Below is a small trained network, with its code and all its weights. Each question gives an input and a class and asks what happens when units are switched off, that is, made to give their printed mean instead of their output.

import numpy as np


def w(rows, s, z=0):
    codes = np.array(rows[::2]) - 128.0
    scale = np.full(codes.shape[1], s)
    scale[-1] = z or s
    return codes * scale


def norm(h):
    return h / np.sqrt((h * h).mean(-1, keepdims=True) + 1e-5)


def f(y):
    return np.maximum(y, 0)


def log_softmax(a):
    a = a - a.max(-1, keepdims=True)
    return a - np.log(np.exp(a).sum(-1, keepdims=True))


def net(x, mask):
    res = np.array(x, float).reshape(1, 5) / 4 @ E
    u = 0
    for l in range(4):
        y = f(norm(res) @ A[l][:, :-1].T + A[l][:, -1])
        res = res + np.where(mask[u : u + 4], y, B[l][:, -1]) @ B[l][:, :-1]
        u += 4
    return log_softmax(norm(res)[-1] @ U[:, :-1].T + U[:, -1])


A, B = {}, {}
E = w([
[96,76,149,184,184],'x0',
[33,166,146,54,90],'x1',
[229,172,126,108,246],'x2',
[94,32,159,26,137],'x3',
[2,208,9,189,210],'x4',
],0.0056)
A[0] = w([
[31,104,122,255,79,252],'L0N0',
[71,175,18,145,99,169],'L0N1',
[67,155,168,106,115,175],'L0N2',
[112,186,64,111,138,57],'L0N3',
],0.0097,0.0029)
B[0] = w([
[168,81,255,104,112,255],'L0N0',
[71,192,158,94,119,241],'L0N1',
[171,80,173,187,138,187],'L0N2',
[111,148,162,143,222,180],'L0N3',
],0.0087,0.0065)
A[1] = w([
[230,222,202,124,90,130],'L1N0',
[145,175,36,178,192,6],'L1N1',
[226,172,158,181,112,210],'L1N2',
[254,154,145,67,13,164],'L1N3',
],0.0078,0.0016)
B[1] = w([
[121,120,62,159,159,255],'L1N0',
[122,170,69,179,48,166],'L1N1',
[218,128,50,184,148,229],'L1N2',
[88,102,3,2,70,248],'L1N3',
],0.007,0.0058)
A[2] = w([
[166,240,168,126,196,187],'L2N0',
[107,178,93,2,174,154],'L2N1',
[149,39,131,132,122,197],'L2N2',
[63,56,72,136,167,251],'L2N3',
],0.0083,0.0018)
B[2] = w([
[49,137,32,127,184,255],'L2N0',
[78,75,185,180,244,237],'L2N1',
[235,105,254,247,2,222],'L2N2',
[126,115,222,106,107,200],'L2N3',
],0.0083,0.0046)
A[3] = w([
[1,187,85,198,179,146],'L3N0',
[36,93,110,74,85,143],'L3N1',
[120,110,117,106,156,5],'L3N2',
[133,112,193,73,133,115],'L3N3',
],0.0068,0.0027)
B[3] = w([
[75,119,129,232,173,254],'L3N0',
[82,204,168,5,112,174],'L3N1',
[135,162,112,157,120,129],'L3N2',
[181,156,108,148,109,180],'L3N3',
],0.012,0.0056)
U = w([
[155,75,178,159,96,232],'0',
[126,144,172,139,86,104],'1',
[168,116,60,79,51,3],'2',
[178,123,10,167,147,167],'3',
[63,166,133,208,171,89],'4',
],0.011,0.003)

Each question gives the input, the list of numbers given to net, and the class t.
The units are the neurons (one row each of A and B). Each row of codes is followed by its name. A weight is (code - 128) times the scale printed after its matrix; where a second scale follows, it is the last column's (A, B and U).
mask holds one flag per neuron, layer by layer. A switched-off neuron (its flag False) gives its mean, the last column of its row in B, instead of its output. The means were averaged over made-up inputs and are rounded, as every weight is.
A unit's drop is (log p(t) with every unit on - log p(t) with that unit switched off) / (log p(t) with every unit on - log p(t) with every unit switched off).
The circuit of an input: a set's keep is (log p(t) with only the set's units on - log p(t) with every unit switched off) / (log p(t) with every unit on - log p(t) with every unit switched off). Starting from the 12 units with the biggest drops (on a tie, the unit counted first), units are removed one at a time, each time the one whose removal leaves the highest keep (on an exact tie, the one counted first), for as long as the keep stays at least 0.8.
circuit, biggest first: the units of the circuit, biggest drop first
unit that matters most: the unit with the biggest drop
k most important neurons: the k neurons with the biggest drops, biggest first
top k neurons in layer l: the k neurons of layer l with the biggest drops, biggest first
drop when u is switched off: that unit's drop, to one decimal
input [2,-4,2,-6,-3], class 3: unit that matters most	L0N0
input [3,-5,7,1,-3], class 3: circuit, biggest first	L0N0, L1N2
input [7,8,-3,7,4], class 0: circuit, biggest first	L0N2, L0N0, L2N0
input [-8,-8,6,0,-8], class 3: circuit, biggest first	L0N0, L1N0
input [-7,-1,6,3,-5], class 2: 3 most important neurons	L1N3, L3N0, L0N3
input [5,-5,-7,-1,5], class 1: circuit, biggest first	L0N0, L0N1
input [-1,-2,-7,-7,-7], class 2: 2 most important neurons	L1N3, L3N0
input [-3,-8,-7,4,-7], class 2: circuit, biggest first	L1N3, L0N0
input [6,-5,3,3,2], class 0: 2 most important neurons	L0N1, L3N0
input [-5,-2,-4,0,1], class 1: 3 most important neurons	L0N0, L0N1, L2N0
input [-4,-5,0,-8,-8], class 3: circuit, biggest first	L0N0, L1N0
input [3,6,-1,-2,0], class 0: top 2 neurons in layer 0	L0N0, L0N2
input [3,1,6,-3,-7], class 3: top 2 neurons in layer 1	L1N2, L1N0
input [7,-3,-2,-7,-1], class 0: circuit, biggest first	L0N0
input [7,-3,2,0,3], class 0: top 3 neurons in layer 0	L0N0, L0N1, L0N3
input [-5,-4,8,7,-4], class 3: top 2 neurons in layer 0	L0N0, L0N2
input [-6,-2,3,4,-7], class 2: 2 most important neurons	L1N3, L0N0
input [-1,0,-5,-3,3], class 1: 3 most important neurons	L0N0, L0N1, L2N1
input [-3,1,8,-1,-7], class 3: top 2 neurons in layer 1	L1N0, L1N2
input [-5,-5,-4,2,-6], class 2: circuit, biggest first	L1N3
input [0,-6,-6,1,6], class 1: top 2 neurons in layer 0	L0N0, L0N1
input [8,-4,-5,4,7], class 0: drop when L0N0 is switched off	0.7
input [7,-7,-7,0,5], class 0: drop when L0N0 is switched off	0.8
input [8,4,0,0,1], class 0: drop when L0N2 is switched off	0.0
input [-4,0,-5,-3,1], class 1: drop when L0N0 is switched off	1.4
